Questions about the matrix below. Rows and columns are numbered from 0.
1) Report the entry at row 2, column 2.
2) Report the entry in row 0 and column 2.
3) Report the entry at row 2, column 1.
4) Report the bottom entry of the column that holds the smallest entry.
5) Report the entry in row 2 and column 0.
6) Report the top entry of the column that holds the smallest entry.
[[134 115 126 127 119 137 131 132]
 [119 139 118 150 140 130 110 134]
 [116 134 105 114 124 145 109 120]
 [130 120 123 143 129 132 124 131]
 [127 108 130 125 122 123 137 141]
 [133 143 133 155 139 128 123 128]
 [135 112 125 113 113 137 135 130]
 [122 155 125 105 134 128 120 100]]
1) 105
2) 126
3) 134
4) 100
5) 116
6) 132

arr =
[[141, 157, 126, 156, 119, 140],
 [141, 125, 126, 141, 128, 100]]
Give the entry just left of 119.
A: 156
Give the bottom entry of the column that holds the smallest entry.
A: 100
The third entry, reading row by row: 126
The entry in the top-left corner is 141
The entry in the top-right corner -> 140

Questions about the grid below.
1) The entry just left of the centre entry?
2) The first entry in the row that holds the largest entry?
3) The entry in the bottom-left corner?
4) The 5th-last entry, reading row by row?
5) The entry directly above the largest entry?
6) The third entry on the main diagonal?
7) The centre entry?
8) The bottom entry of the column that holds the smallest entry?
[[123 121 142 121 132 124 127]
 [146 110 143 124 141 118 126]
 [130 116 129 130 131 121 125]
 [135 122 137 131 122 139 114]
 [139 108 141 129 125 129 124]
 [117 135 130 121 135 118 132]
 [126 127 133 117 134 120 133]
 [128 130 135 119 146 114 146]
 [138 119 130 127 122 130 129]
 [148 101 151 104 143 105 146]
 [134 120 141 125 133 123 136]
 [115 143 111 146 114 148 105]
 [129 137 120 141 118 141 109]]
1) 133
2) 148
3) 129
4) 120
5) 130
6) 129
7) 117
8) 137

Questions about the matrix below. Rows and columns are numbered from 0.
1) Read off the entry at row 1, column 0.
2) Read off the entry in the top-right corner.
3) Read off the entry directly below the smallest entry.
4) Read off the bottom entry of the column that holds the largest entry.
5) Read off the entry at row 0, column 1.
6) Read off the entry in the top-left corner.
7) Read off the entry directly above the smallest entry.
8) Read off the entry in the bottom-left corner.
[[134 132 137 126 133 129 125 131 134 122 134 142 134 126 126]
 [118 131 105 117 110 136 140 121 141 116 123 103 113 133 130]
 [116 129 111 117 120 129 135 123 118 132 122 111 121 132 133]
 [138 125 132 134 123 134 126 132 147 117 131 130 127 126 124]
 [127 111 128 143 130 127 113 107 107 118 143 116 135 114 141]
 [135 144 145 131 138 119 134 143 137 139 122 152 134 140 114]]
1) 118
2) 126
3) 111
4) 152
5) 132
6) 134
7) 142
8) 135

Questions about the matrix below. Indices start at 0.
1) Which number is the entry directly below the largest entry?
2) Which number is the top-right entry?
3) Which number is the entry in row 0 and column 1?
4) Which number is the entry in the top-left corner?
5) Which number is the entry just left of 110?
6) Which number is the entry at row 0, column 2?
7) Which number is the entry in row 2 and column 1?
array([[138, 147, 103, 127],
       [132, 141, 112, 128],
       [127, 128, 129, 127],
       [119, 110, 155, 129],
       [130, 128, 129, 128],
       [127, 128, 129, 128],
       [122, 116, 147, 128],
       [127, 122, 138, 128],
       [135, 141, 112, 128],
       [138, 147, 103, 127]])
1) 129
2) 127
3) 147
4) 138
5) 119
6) 103
7) 128

Read these off the array that follows. Counting starts at 0.
1) Find the entry in row 0 and column 0.
2) Find the entry directly above the smallest entry.
3) Find the entry at row 2, column 0.
4) Find the entry just right of 113.
5) Find the entry at row 1, column 0.
6) Find the entry directly below the smallest entry.
7) Find the smallest entry.
8) Find the entry in row 2 and column 1.
[[129 145 138 142 116 134 107 115 134 139 114 126 115 147]
 [120 122 107 105 139 136 133 135 126 132 125 114 131 130]
 [126 108 130 119 139 126 133 119 116 139 115 132 134 138]
 [123 133 133 115 129 129 131 108 144 139 110 125 127 143]
 [138 145 138 142 114 123 129 142 142 120 141 132 107 124]
 [117 125 105 114 134 131 126 122 126 134 119 122 125 125]
 [138 117 130 127 139 137 120 142 113 128 134 123 129 147]
 [119 119 128 120 117 131 124 130 114 112 123 107 134 124]
 [127 131 130 130 128 130 121 116 131 139 119 129 124 136]
 [132 145 116 122 127 137 126 134 144 139 135 126 103 137]
 [124 122 126 121 127 123 133 140 124 124 130 128 134 120]
 [125 142 133 142 108 122 126 142 126 114 132 132 118 122]
 [125 143 118 111 108 135 133 134 144 109 141 104 133 115]
 [138 127 138 134 135 137 109 115 126 134 125 114 134 147]
 [135 125 115 136 138 137 115 132 117 110 141 126 123 124]
 [118 138 122 120 117 122 133 124 141 138 119 129 122 123]]
1) 129
2) 124
3) 126
4) 128
5) 120
6) 134
7) 103
8) 108

[[115 133 131 134 134 127]
 [121 131 127 142 132 132]
 [150 121 122 115 119 129]
 [118 132 130 136 133 127]
 [130 125 131 113 125 121]
 [124 130 128 130 131 128]
 [119 129 128 135 130 130]
 [132 122 134 102 123 115]]
The first entry on the main diagonal: 115
The first entry in the row that holds the largest entry: 150
The top entry of the column that holds the smallest entry: 134
The fifth entry from the end, reading row by row is 122
The 3rd entry, reading row by row -> 131
The largest entry in the last row is 134
The last entry, reading row by row?
A: 115
The top-right entry?
A: 127
The entry directly above 123?
A: 130
The entry just left of 136 is 130
The 2nd largest entry is 142
The bottom-left entry?
A: 132
The 5th entry in reading order?
A: 134
The 3rd largest entry?
A: 136
The entry directly below the largest entry: 118
The largest entry in the last column: 132
The bottom entry of the column that holds the smallest entry?
A: 102
The entry just left of 142?
A: 127

[[124 111 117 138 106 118]
 [131 147 138 117 146 135]
 [124 108 116 140 107 119]
 [126 115 120 136 115 123]
 [130 148 138 116 146 135]
 [120 142 125 114 115 115]]
Indices start at 0.
Report the entry just left of the smallest entry.
A: 138
The entry at row 0, column 2 -> 117
The bottom entry of the column that holds the smallest entry -> 115
Report the bottom-right entry.
A: 115
The bottom entry of the column that holds the largest entry: 142
Report the entry just left of 114.
A: 125
The entry just right of the smallest entry -> 118
The entry directly above 123 is 119
Report the entry directly above 125.
A: 138
Report the entry at row 0, column 1.
A: 111
The smallest entry is 106
Report the entry in the bottom-left corner.
A: 120
Report the entry at row 0, column 0.
A: 124
The entry directly below 119 is 123

[136 117 156 119 103 121 116]
Report the third entry from the left.
Answer: 156
Report the second entry from the left.
Answer: 117
The median entry is 119

data = [114 110 130 104 128 120 142 119 140 142 156 103 120 106]
Read off the fourth entry from the end.
A: 156
Read off the first entry.
A: 114
Read off the 3rd entry from the right.
A: 103
Read off the second entry from the right.
A: 120

Questions about the row below.
1) Read off the fifth entry.
2) Read off the 1st entry.
3) Read off the first entry from the right.
4) Read off the third entry from the right.
103,132,133,132,125,123,134,134,120,122,144,126,132
1) 125
2) 103
3) 132
4) 144

[[102 117 146 129 141 142  98 118 114 100 113 137 141]
 [143 149 136 145 138 136 108 131 149 135 112 135 131]]
Rows and columns are numbered from 0.
Find the entry in row 0 and column 0.
A: 102
Find the entry in the bottom-left corner.
A: 143
The entry just left of 146 -> 117
Find the entry at row 1, column 1.
A: 149
The entry in the bottom-right corner: 131
Find the entry directly above 145.
A: 129
Find the entry at row 0, column 2.
A: 146
The bottom entry of the column that holds the smallest entry: 108

Read these off the row that follows.
1) What is the entry just right of the largest entry?
2) What is the entry just right of the centre entry?
3) What is the entry just left of 133?
[148 139 120 149 133 143 143 135 107 128 135 111 138 154 140]
1) 140
2) 107
3) 149
